cols: R X V A T
[-49, -17, -9, 43, 24] = j420
[-36, -14, -2, 118, 20] = j201
[-11, 74, 47, 40, -27] = j633
[-75, -37, 6, 72, 8] = j974
[-36, -14, -2, 21, 20] = j109
[13, 84, 48, -15, -60] = j476
[-4, 38, 42, 16, -39] = j121
[2, 86, 62, 0, -69] = j590
[-11, 74, 57, 27, -79] = j23
col: [118, 40, 72, 21, -15]	A
col: [74, -37, -14, 84, 38]	X

cols: M S D E G Q U
[-59, -27, -85, -6, 44, -24, 20] = j767
[12, 18, 1, -6, -29, -17, -8] = j580
[-1, -8, 56, -6, -45, -19, -20] = j745
[7, 21, 34, -6, 49, 25, -12] = j27
[4, -13, 44, -6, 60, 31, -55] = j577
[11, -32, -5, -6, -4, -14, -34] = j815
col: [56, 34]	D
asked: [11, -32, -4, -7, -4, -14, -33]	j815
asked: [8, 21, 34, -7, 49, 26, -11]	j27

cols: F B N Z J L P C H
[-39, -59, 69, -40, -21, 78, -48, -71, 90] -> j110
[41, -91, 90, 9, -10, 83, 2, -97, 84] -> j674
[66, -89, 18, 18, 15, 86, 64, -80, 82] -> j333
[-7, 81, -83, 14, 12, -45, -1, 84, -75] -> j923
[-57, 86, -85, -13, -4, -81, -48, 84, -84] -> j29
[25, 86, -78, -14, -4, -82, 42, 92, -87] -> j40
[48, 82, -47, 38, 4, -74, 37, 89, -76] -> j692
col: [84, 84, 92, 89]	C
asked: [-57, 86, -85, -13, -3, -82, -48, 82, -84]	j29
col: [-82, -74]	L
again j333: 	[18]

cols: vemuz sodu vozaz tik siki dutus Fuvi let sedu
[19, -1, -90, 30, -43, -36, 14, 47, -21]  j964
[1, -6, -14, 4, -13, 3, 2, 6, -4]  j679
[9, -7, -87, 30, -48, -21, 13, 43, -18]  j480
[12, -34, -71, 21, -67, 14, 11, 32, -11]  j782
[18, -3, 13, 6, -8, -5, -6, 14, -20]  j854
[7, -45, -11, -32, -59, 21, 4, 58, 41]  j271
[6, -8, -7, 30, -43, -48, 3, 51, -67]  j461
back: [-5, -8, 6]	j854
col: [21, 6]	tik
asked: [20, -1, -89, 30, -42, -36, 13, 47, -20]	j964
col: [-18, -11, -20, 41, -67]	sedu

cols: tam ruvup Zim peg Por lunim fefub Mirap
[-84, -79, -80, -84, -79, -80, -83, -84] : j647
[85, 80, 82, 72, 84, 80, 73, 76] : j599
[79, 76, 76, 80, 83, 79, 81, 81] : j91
[80, 85, 77, 77, 85, 81, 83, 76] : j841
[-77, -87, -82, -78, -81, -80, -80, -82] : j368
back: [81, 81]	j91
asked: [80, 85, 77, 77, 85, 81, 83, 76]	j841
asked: [81, 85, 75, 78, 84, 82, 81, 76]	j841

cols: sev muze binu sos Kez difi Zemu zuzek gedig
[34, -1, 44, 3, 48, -27, -2, 13, 20] = j180
[18, 18, 26, 19, 29, -21, 17, 18, 17] = j725
[-30, 70, -26, 56, -25, -24, 72, 35, 19] = j311
[52, -17, 60, -5, 64, -22, -19, 15, 28] = j796
[6, 30, 13, 26, 16, -28, 30, 22, 18] = j130
[-5, 43, 1, 34, 4, -30, 44, 31, 26] = j741
[-2, 41, 2, 38, 5, -19, 41, 28, 21] = j588
[14, 22, 22, 19, 25, -31, 22, 26, 27] = j99
[12, 23, 20, 20, 23, -28, 24, 22, 22] = j193
[67, -37, 78, -23, 84, -26, -38, 6, 28] = j102
[37, 0, 43, 8, 47, -19, -2, 21, 29] = j795
[5, 31, 12, 26, 15, -26, 32, 25, 24] = j472
col: [70, -17]	muze
col: [31, 28, 26, 22, 6, 21]	zuzek
col: [48, 29, -25, 64, 16, 4, 5, 25, 23]	Kez
col: [3, 19]	sos
col: [19, 28, 18]	gedig
asked: [4, 30, 13, 26, 15, -27, 30, 25, 25]	j472
col: [18, -30, 52, 6, -5, -2, 14, 12, 67]	sev

cols: sab Mufib tema sifek Roluv kal
[-51, -20, -75, 22, 35, 36] : j296
[-37, -19, -24, 15, 16, -4] : j86
[-39, -6, -22, 5, 7, 10] : j896
[-102, -38, -65, -2, 17, -8] : j851
[-37, -19, -24, 15, 16, 10] : j602
[-99, -33, -56, 2, 21, 2] : j509
[-95, -36, -64, 7, 21, -15] : j544
[-37, -19, -74, -19, 16, 10] : j384
[-59, -20, -87, 23, 25, 32] : j969
asked: [-37, -19, -24, 15, 16, -4]	j86
again j384: 	[-19]
col: [-37, -99]	sab
again j509: 	[2]

cols: zibo kesen dovo memum
[21, -82, 85, 46]  j450
[-42, 113, -113, -57]  j230
[23, -23, 14, 15]  j525
[46, -116, 116, 58]  j836
[23, -23, 26, 17]  j351
[18, 16, -13, -1]  j542
[-42, 113, 108, 52]  j240
[-33, -103, -103, -50]  j536
[9, -4, 6, 9]  j874
asked: [9, -3, 6, 9]	j874
asked: [23, -23, 26, 17]	j351
again j536: 	[-103]

cols: nin Nal Firak buf bodeb des merur
[-2, 1, 99, -24, 52, 33, -48] = j561
[-28, 35, 69, 52, 85, 19, -40] = j124
[-31, 53, 108, 5, 59, 108, -11] = j204
[10, 39, 100, 26, 85, -40, 19] = j988
back: [108, 53]	j204
again j204: 	[108]
back: [19, -40, 85, 26, 100]	j988
back: [-40, 19, 85]	j124
col: [-48, -40]	merur

cols: Bunuf suf vug Seme rotik
[-8, -113, 24, 39, -37]  j511
[-4, -113, 20, 44, -49]  j838
[-6, -113, 18, 26, -14]  j759
[-10, -113, 17, 41, -17]  j766
col: [-8, -4]	Bunuf
back: [39, 24, -113]	j511
col: [-37, -49]	rotik

cols: porov Pep naz Sura kovot gita vevar
[25, -35, 97, 18, -28, 27, 83]  j570
[-44, 25, -35, 97, 17, -28, 47]  j257
[25, -35, 97, 17, -28, 49, 83]  j882
asked: [-45, 24, -36, 96, 17, -28, 48]	j257
asked: [-44, 25, -35, 97, 17, -28, 47]	j257
back: [47, -28, 17, 97, -35, 25]	j257
col: [47, 83]	vevar

cols: bonug vol Gemo bap tuz medu
[10, -15, 50, -10, 10, 10] -> j426
[50, -15, 50, -10, 14, 50] -> j809
[5, 15, -5, -41, -50, -14] -> j293
[15, -15, -4, 16, 5, 30] -> j788
[-17, -30, 12, 58, 83, 36] -> j140
[15, -15, 50, -10, 37, 42] -> j556
back: [-15, 10]	j426
again j426: 	[10]
col: [-4, 12]	Gemo
back: [83, 58, 12]	j140
asked: [15, -15, -4, 16, 5, 30]	j788
again j809: 	[50]

cols: kisid sesi fika Sulal murap Vaf
[-81, 13, 64, -105, 94, -86] : j895
[-81, 13, 64, -58, 94, -11] : j152
[63, -18, 0, 61, 94, -86] : j349
[39, -33, 94, 64, -58, -11] : j405
asked: [39, -33, 94, 64, -58, -11]	j405
asked: [39, -35, 94, 64, -57, -11]	j405
asked: [-80, 14, 64, -107, 93, -88]	j895
back: [-11, 94, -58, 64]	j152

cols: Dif Muzeg lodud digik Zokar
[-62, 36, 32, 32, -61] -> j41
[-70, 94, 94, 94, -68] -> j635
[-70, 94, 94, 94, -6] -> j960
[-62, 36, 32, 32, 52] -> j834
back: [52, 32, 32, 36]	j834
col: [-70, -70, -62]	Dif
asked: [-62, 36, 32, 32, -61]	j41

cols: Fip teli mos Bam benog
[36, 40, 38, 26, 23]  j529
[42, 43, 5, 41, 62]  j188
[41, 40, 41, 44, 23]  j404
[43, 45, 18, 45, 50]  j565
[36, 40, 47, 28, 15]  j989
[48, 46, 39, 55, 27]  j695
[40, 40, 40, 36, -11]  j772
[50, 45, 49, 59, 17]  j821
[35, 37, 102, 32, -48]  j522
[39, 39, 98, 39, -42]  j982
[34, 37, 87, 34, -32]  j787
again j772: 	[40]
back: [62, 41]	j188
back: [27, 55, 39, 46]	j695

cols: nuto nuvu zus Gozok Fonek tob dadet
[2, 64, -18, 51, 37, 45, -18]  j506
[-33, 92, 25, -16, -16, -16, -9]  j397
[49, 27, -14, 61, -30, 32, -28]  j881
[-16, -19, -33, 64, 25, 25, 17]  j63
[-8, 7, -9, -69, -67, -5, 27]  j413
[6, -28, -48, 97, 59, -30, 27]  j438
[-35, -11, -30, -39, -49, -34, -24]  j77
[-37, -1, 23, -26, -30, 55, 25]  j758
[-9, 66, -11, 26, -53, -35, -11]  j344
[-31, 3, -66, 96, 54, -38, 49]  j983
[27, 13, 24, -14, 23, -11, -66]  j295
again j397: 	[-16]
again j506: 	[-18]
col: [27, -24, 25, -11]	dadet
col: [25, -5, -30, -34]	tob
back: [-16, -16, -16, 25, 92, -33]	j397
again j63: 	[25]
asked: [3, 64, -18, 51, 37, 46, -18]	j506

cols: Fipe dugem Laza zum
[-27, -32, 11, -22] -> j284
[-27, -32, 10, -22] -> j527
[-92, 74, -30, -24] -> j456
[-105, 59, -25, 59] -> j266
[70, 23, -5, 40] -> j241
col: [-32, 74, 59, 23]	dugem
asked: [-105, 59, -25, 59]	j266
col: [-22, -22, -24]	zum
again j266: 	[59]

cols: fumo nago nedip pil Ruf ket Taku buro Fek Vulit
[1, 1, -1, 1, 3, 18, 55, 102, 113, 77]  j806
[1, 1, -1, -1, 3, 18, 55, 102, -1, 2]  j478
[84, 39, 11, -1, 1, 2, 0, 2, 0, 2]  j517
asked: [1, 0, -1, 1, 3, 18, 56, 103, 113, 77]	j806
asked: [1, 1, -1, -1, 3, 18, 55, 102, -1, 2]	j478
again j806: 	[1]

cols: bisa tipe nafi daluk Vadaz Mepu vaz sug Konu Risez
[15, -17, 15, 51, -37, -2, 35, -47, 116, -26] = j363
[-10, 12, -42, 41, -55, -42, 85, -56, 102, -18] = j389
[5, -6, -11, 12, -16, 3, 19, -23, 18, -11] = j514
[-2, -31, -13, -17, -26, -33, 43, -20, 78, -17] = j883
again j883: 	[-17]
asked: [-9, 12, -42, 41, -56, -42, 85, -57, 102, -17]	j389
back: [12, -11]	j514
col: [-37, -55, -16]	Vadaz
back: [-20, 43, -33, -26, -17, -13]	j883
back: [78, -20, 43, -33, -26, -17, -13, -31]	j883

cols: vek toduf zipet sil biki Mog bidun Zav Sofir Gutun
[-32, 77, -12, 36, 60, -3, 55, -7, 11, 48] : j857
[-116, -78, -38, -52, -41, -58, -38, 12, 58, 58] : j215
[-116, -78, -38, -52, -41, -58, -38, 12, -48, -72] : j985
col: [77, -78]	toduf
asked: [-32, 77, -12, 36, 60, -3, 55, -6, 11, 49]	j857
again j985: 	[-38]

cols: fufa nura Zusi fuma
[56, -22, 40, 58]  j740
[-22, 56, 40, -22]  j482
[56, -22, 40, 24]  j275
again j482: 	[-22]
asked: [56, -22, 40, 58]	j740
asked: [-23, 55, 40, -21]	j482
asked: [56, -22, 41, 24]	j275
back: [40, 56, -22]	j482

cols: lufe nokof dizot Nogu Pega
[17, 36, 14, 36, -11] : j919
[30, -37, -58, -90, -58] : j910
[28, 41, 90, 114, 71] : j949
[-46, 47, 67, 110, 56] : j9
[12, -37, -68, -84, -55] : j118
[2, -11, -43, -69, -42] : j899
[-9, 38, -20, -74, -39] : j114
[28, 28, -14, -67, -31] : j716
asked: [28, 28, -14, -67, -31]	j716
asked: [17, 36, 16, 35, -11]	j919
col: [-11, -58, 71, 56]	Pega
again j716: 	[28]
again j910: 	[-58]
again j919: 	[36]
col: [-58, 71, 56, -55, -42, -39, -31]	Pega

cols: Mazez noguz zib Dol gile
[-33, 53, -33, 63, -33] = j58
[101, 114, 89, 101, 101] = j73
[13, 114, -33, 63, -11] = j268
again j58: 	[-33]
again j73: 	[101]
asked: [14, 114, -33, 62, -11]	j268

cols: kugu rig kora Madov
[-9, 32, 49, 46] -> j600
[-99, 31, -109, -55] -> j119
[101, 8, 92, 54] -> j694
[2, 65, 62, 37] -> j608
[48, -1, 65, 62] -> j811
[-12, 31, 40, 34] -> j574
back: [62, 65, -1]	j811
back: [34, 40, 31]	j574
asked: [-7, 31, 48, 47]	j600

cols: ral Geg remos dakup
[-112, 25, -41, -45]  j622
[-82, 57, -10, 24]  j530
[-86, 48, -6, -1]  j236
col: [-112, -82]	ral
back: [24, -10, 57]	j530
back: [-1, -6]	j236
asked: [-86, 48, -7, -1]	j236
asked: [-82, 57, -9, 25]	j530
col: [-41, -10]	remos
col: [57, 48]	Geg

cols: Rez Naron pubad Bomi Folel
[10, -48, 5, -12, -12]  j214
[-34, -64, -33, 13, -37]  j455
[-48, 86, 24, 19, 26]  j549
[-64, -34, 13, -37, 2]  j750
[-98, -54, 21, -10, -40]  j567
[-43, -20, 88, -27, 4]  j849
[-61, 31, 17, -22, 67]  j914
[1, 88, -20, -27, 44]  j939
[78, -50, -18, -3, -16]  j427
back: [-27, 88, -20, -43]	j849
col: [-12, 13, 19, -37, -10, -27, -22]	Bomi
back: [-37, 13, -33, -64]	j455
back: [-27, 88, -20]	j849

cols: fos Kedo Kadam paro pobo Vemu Gakof lim
[46, 26, 77, -19, 33, 30, -33, 38] = j62
[32, 29, 33, 20, 30, 33, 7, 31] = j557
[30, 27, -27, 84, 27, 27, 5, 28] = j655
[31, 29, 35, 20, 27, 26, 5, 29] = j539
[27, 16, 50, 1, 27, 28, 27, 27] = j395
[54, 30, 103, -45, 37, 33, -56, 40] = j885
[38, 35, 40, 15, 31, 29, 2, 37] = j990
[46, 26, 84, -27, 32, 30, -39, 35] = j139
again j395: 	[27]
asked: [46, 26, 84, -27, 32, 30, -39, 35]	j139
asked: [27, 17, 50, 1, 27, 28, 26, 29]	j395
again j557: 	[33]
col: [1, -45]	paro

cols: ripov Vas Faso nibo muvag kulav gamip
[79, -21, 90, 2, 99, -11, -23] -> j893
[65, 65, 8, 65, 13, -47, 8] -> j421
[8, 8, 64, 15, -38, -38, 8] -> j739
[8, 54, 84, 84, 84, -41, -7] -> j366
again j366: 	[84]
asked: [8, 8, 64, 15, -38, -38, 8]	j739
asked: [8, 54, 84, 84, 84, -41, -7]	j366
asked: [79, -21, 90, 2, 99, -11, -23]	j893
back: [-47, 13, 65, 8]	j421

cols: Dom nar reka Rigal nos
[-71, 5, 15, 93, -93] : j231
[9, 5, 15, 9, -5] : j289
[-70, 13, -35, 93, -94] : j648
col: [-5, -94]	nos
back: [93, 15, 5, -71]	j231
again j289: 	[9]
asked: [9, 5, 15, 9, -5]	j289

